Below are the code and all the weights of a small trained network. Each question names an input and a target symbol and asks about switching units off, where a switched-off unit gives its printed mean instead of its output.

import numpy as np


def w(rows, s, z=0):
    codes = np.array(rows[::2]) - 128.0
    scale = np.full(codes.shape[1], s)
    scale[-1] = z or s
    return codes * scale


def softmax(a):
    e = np.exp(a - a.max(-1, keepdims=True))
    return e / e.sum(-1, keepdims=True)


def log_softmax(a):
    a = a - a.max(-1, keepdims=True)
    return a - np.log(np.exp(a).sum(-1, keepdims=True))


def net(x, mask):
    ids = ['αδζηλξπτφω'.index(c) for c in x.split()]
    T = len(ids)
    res = E[ids] + P[:T]
    u = 0
    for l in range(3):
        r = res
        for j in range(3):
            rows = slice(3 * j, 3 * j + 3)
            q, k, v = (r @ M[l][rows].T for M in (Q, K, V))
            z = softmax(np.where(np.tri(T) > 0, q @ k.T / 3**0.5, -1e9)) @ v
            o = O[l][rows]
            res = res + np.where(mask[u + j], z, o[:, -1]) @ o[:, :-1]
        u += 3
    return log_softmax(res[-1] @ U[:, :-1].T + U[:, -1])


Q, K, V, O = {}, {}, {}, {}
E = w([
[101,189,79],'α',
[56,105,128],'δ',
[101,159,91],'ζ',
[172,180,199],'η',
[158,179,211],'λ',
[213,184,115],'ξ',
[113,105,175],'π',
[71,80,117],'τ',
[2,165,99],'φ',
[216,80,78],'ω',
],0.02)
P = w([
[199,92,214],'0',
[160,105,185],'1',
[137,110,161],'2',
[93,126,135],'3',
[57,129,111],'4',
[30,121,94],'5',
[3,111,77],'6',
],0.0053)
Q[0] = w([
[130,109,160],'0.h1',
[158,109,149],'0.h1',
[128,145,97],'0.h1',
[127,19,237],'0.h2',
[193,139,6],'0.h2',
[62,73,36],'0.h2',
[189,103,87],'0.h3',
[76,194,150],'0.h3',
[183,34,190],'0.h3',
],0.022)
K[0] = w([
[139,95,96],'0.h1',
[172,87,108],'0.h1',
[121,158,159],'0.h1',
[78,50,247],'0.h2',
[238,139,39],'0.h2',
[110,79,9],'0.h2',
[171,169,201],'0.h3',
[123,75,118],'0.h3',
[75,252,176],'0.h3',
],0.021)
V[0] = w([
[124,127,128],'0.h1',
[105,107,119],'0.h1',
[160,163,125],'0.h1',
[141,124,124],'0.h2',
[151,166,211],'0.h2',
[152,185,254],'0.h2',
[121,121,130],'0.h3',
[120,116,150],'0.h3',
[130,135,101],'0.h3',
],0.0084)
O[0] = w([
[130,125,130,131],'0.h1',
[185,125,122,124],'0.h1',
[38,142,163,159],'0.h1',
[120,128,109,143],'0.h2',
[48,105,169,55],'0.h2',
[2,87,201,6],'0.h2',
[148,131,137,113],'0.h3',
[169,137,117,92],'0.h3',
[70,110,157,159],'0.h3',
],0.0051,0.0023)
Q[1] = w([
[136,160,101],'1.h1',
[190,119,91],'1.h1',
[138,202,92],'1.h1',
[163,112,213],'1.h2',
[116,144,85],'1.h2',
[175,177,122],'1.h2',
[169,121,191],'1.h3',
[153,130,207],'1.h3',
[253,89,212],'1.h3',
],0.029)
K[1] = w([
[186,141,132],'1.h1',
[251,95,162],'1.h1',
[194,191,141],'1.h1',
[76,32,166],'1.h2',
[159,187,101],'1.h2',
[147,149,214],'1.h2',
[128,134,188],'1.h3',
[109,109,195],'1.h3',
[178,204,223],'1.h3',
],0.021)
V[1] = w([
[137,110,180],'1.h1',
[66,119,104],'1.h1',
[171,161,80],'1.h1',
[112,160,152],'1.h2',
[186,232,122],'1.h2',
[125,94,125],'1.h2',
[149,246,143],'1.h3',
[195,2,144],'1.h3',
[210,251,180],'1.h3',
],0.0058)
O[1] = w([
[140,160,158,89],'1.h1',
[121,125,64,96],'1.h1',
[120,82,168,209],'1.h1',
[135,103,151,161],'1.h2',
[98,87,42,241],'1.h2',
[130,151,135,89],'1.h2',
[150,167,208,196],'1.h3',
[149,82,2,3],'1.h3',
[187,164,199,157],'1.h3',
],0.008,0.0037)
Q[2] = w([
[95,122,172],'2.h1',
[40,136,145],'2.h1',
[77,125,172],'2.h1',
[254,40,126],'2.h2',
[93,170,100],'2.h2',
[63,150,141],'2.h2',
[126,61,186],'2.h3',
[170,141,189],'2.h3',
[152,89,101],'2.h3',
],0.019)
K[2] = w([
[114,155,123],'2.h1',
[48,101,133],'2.h1',
[94,147,124],'2.h1',
[179,4,184],'2.h2',
[134,161,100],'2.h2',
[117,177,119],'2.h2',
[202,146,156],'2.h3',
[133,87,172],'2.h3',
[164,127,99],'2.h3',
],0.023)
V[2] = w([
[92,184,94],'2.h1',
[4,1,180],'2.h1',
[104,27,144],'2.h1',
[43,92,113],'2.h2',
[154,188,80],'2.h2',
[123,236,100],'2.h2',
[125,88,150],'2.h3',
[110,228,117],'2.h3',
[212,124,157],'2.h3',
],0.0097)
O[2] = w([
[100,141,167,144],'2.h1',
[149,9,183,102],'2.h1',
[131,77,105,90],'2.h1',
[104,63,111,131],'2.h2',
[153,119,162,197],'2.h2',
[187,96,135,253],'2.h2',
[147,129,127,101],'2.h3',
[90,145,75,220],'2.h3',
[154,67,146,69],'2.h3',
],0.013,0.0049)
U = w([
[116,238,193,29],'α',
[124,155,34,17],'δ',
[107,120,112,255],'ζ',
[2,137,128,58],'η',
[179,69,154,216],'λ',
[251,112,120,206],'ξ',
[148,123,136,111],'π',
[135,135,233,45],'τ',
[140,44,49,176],'φ',
[129,154,137,193],'ω',
],0.0096,0.0053)

Each question gives the input, a string of symbols that net reads in full, and the target symbol t.
The units are the heads (3 rows each of Q, K, V and O). Each row of codes is followed by its name. A weight is (code - 128) times the scale printed after its matrix; where a second scale follows, it is the last column's (O and U).
mask holds one flag per head, layer by layer. A switched-off head (its flag False) gives its mean, the last column of its rows in O, instead of its output. The means were averaged over made-up inputs and are rounded, as every weight is.
A unit's drop is (log p(t) with every unit on - log p(t) with that unit switched off) / (log p(t) with every unit on - log p(t) with every unit switched off).
The circuit of an input: a set's keep is (log p(t) with only the set's units on - log p(t) with every unit switched off) / (log p(t) with every unit on - log p(t) with every unit switched off). Starting from all 9 units, units are removed one at a time, each time the one whose removal leaves the highest keep (on an exact tie, the one counted first), for as long as the keep stays at least 0.8.
circuit, biggest first: the units of the circuit, biggest drop first
most important unit: the unit with the biggest drop
heads that matter: for each layer, one digit per head in row order, 1 if its drop is at least 0.15 and else 0, layers parted by /
drop when u is switched off: that unit's drop, to one decimal
input ω λ τ, target δ: circuit, biggest first => (1.h3, 0.h2, 2.h1, 1.h1)
input α ξ ξ φ δ δ δ, target φ: heads that matter => 000 / 001 / 110
input α τ ω φ ζ, target δ: circuit, biggest first => (0.h2, 2.h1, 1.h3)
input δ ω ξ ξ, target α: heads that matter => 000 / 001 / 110
input δ ξ ζ, target η: circuit, biggest first => (0.h2, 2.h2)
input α α α α α α τ, target φ: circuit, biggest first => (1.h3, 2.h1)
input α α α α ξ τ α, target φ: circuit, biggest first => (1.h3, 2.h1)
input α ξ ω λ, target τ: heads that matter => 010 / 100 / 100
input ξ λ ξ α ξ, target λ: circuit, biggest first => (0.h2, 0.h1, 2.h1)
input α α ζ, target α: circuit, biggest first => (2.h1)
input α ζ α ω α ζ ξ, target α: circuit, biggest first => (2.h1, 1.h3)
input ω α ω ω α α α, target α: heads that matter => 010 / 001 / 100
input α ω η, target τ: circuit, biggest first => (0.h2, 2.h1, 1.h1)
input ω ξ ζ α, target η: circuit, biggest first => (0.h2, 2.h3)
input ξ α α ω α η, target τ: circuit, biggest first => (0.h2, 2.h1)
input λ ω α α, target δ: most important unit => 1.h3
input ω τ ω α α τ α, target φ: heads that matter => 000 / 101 / 110
input α ω α ω ω ω α, target δ: circuit, biggest first => (2.h1, 1.h3)
input α ω α λ α φ λ, target τ: heads that matter => 010 / 010 / 100
input ξ α α, target η: heads that matter => 010 / 000 / 001
input α α ω λ ζ, target δ: heads that matter => 010 / 001 / 100
input α ξ α ζ, target η: drop when 2.h3 is switched off => 0.6
input τ α τ, target φ: drop when 2.h1 is switched off => 0.7
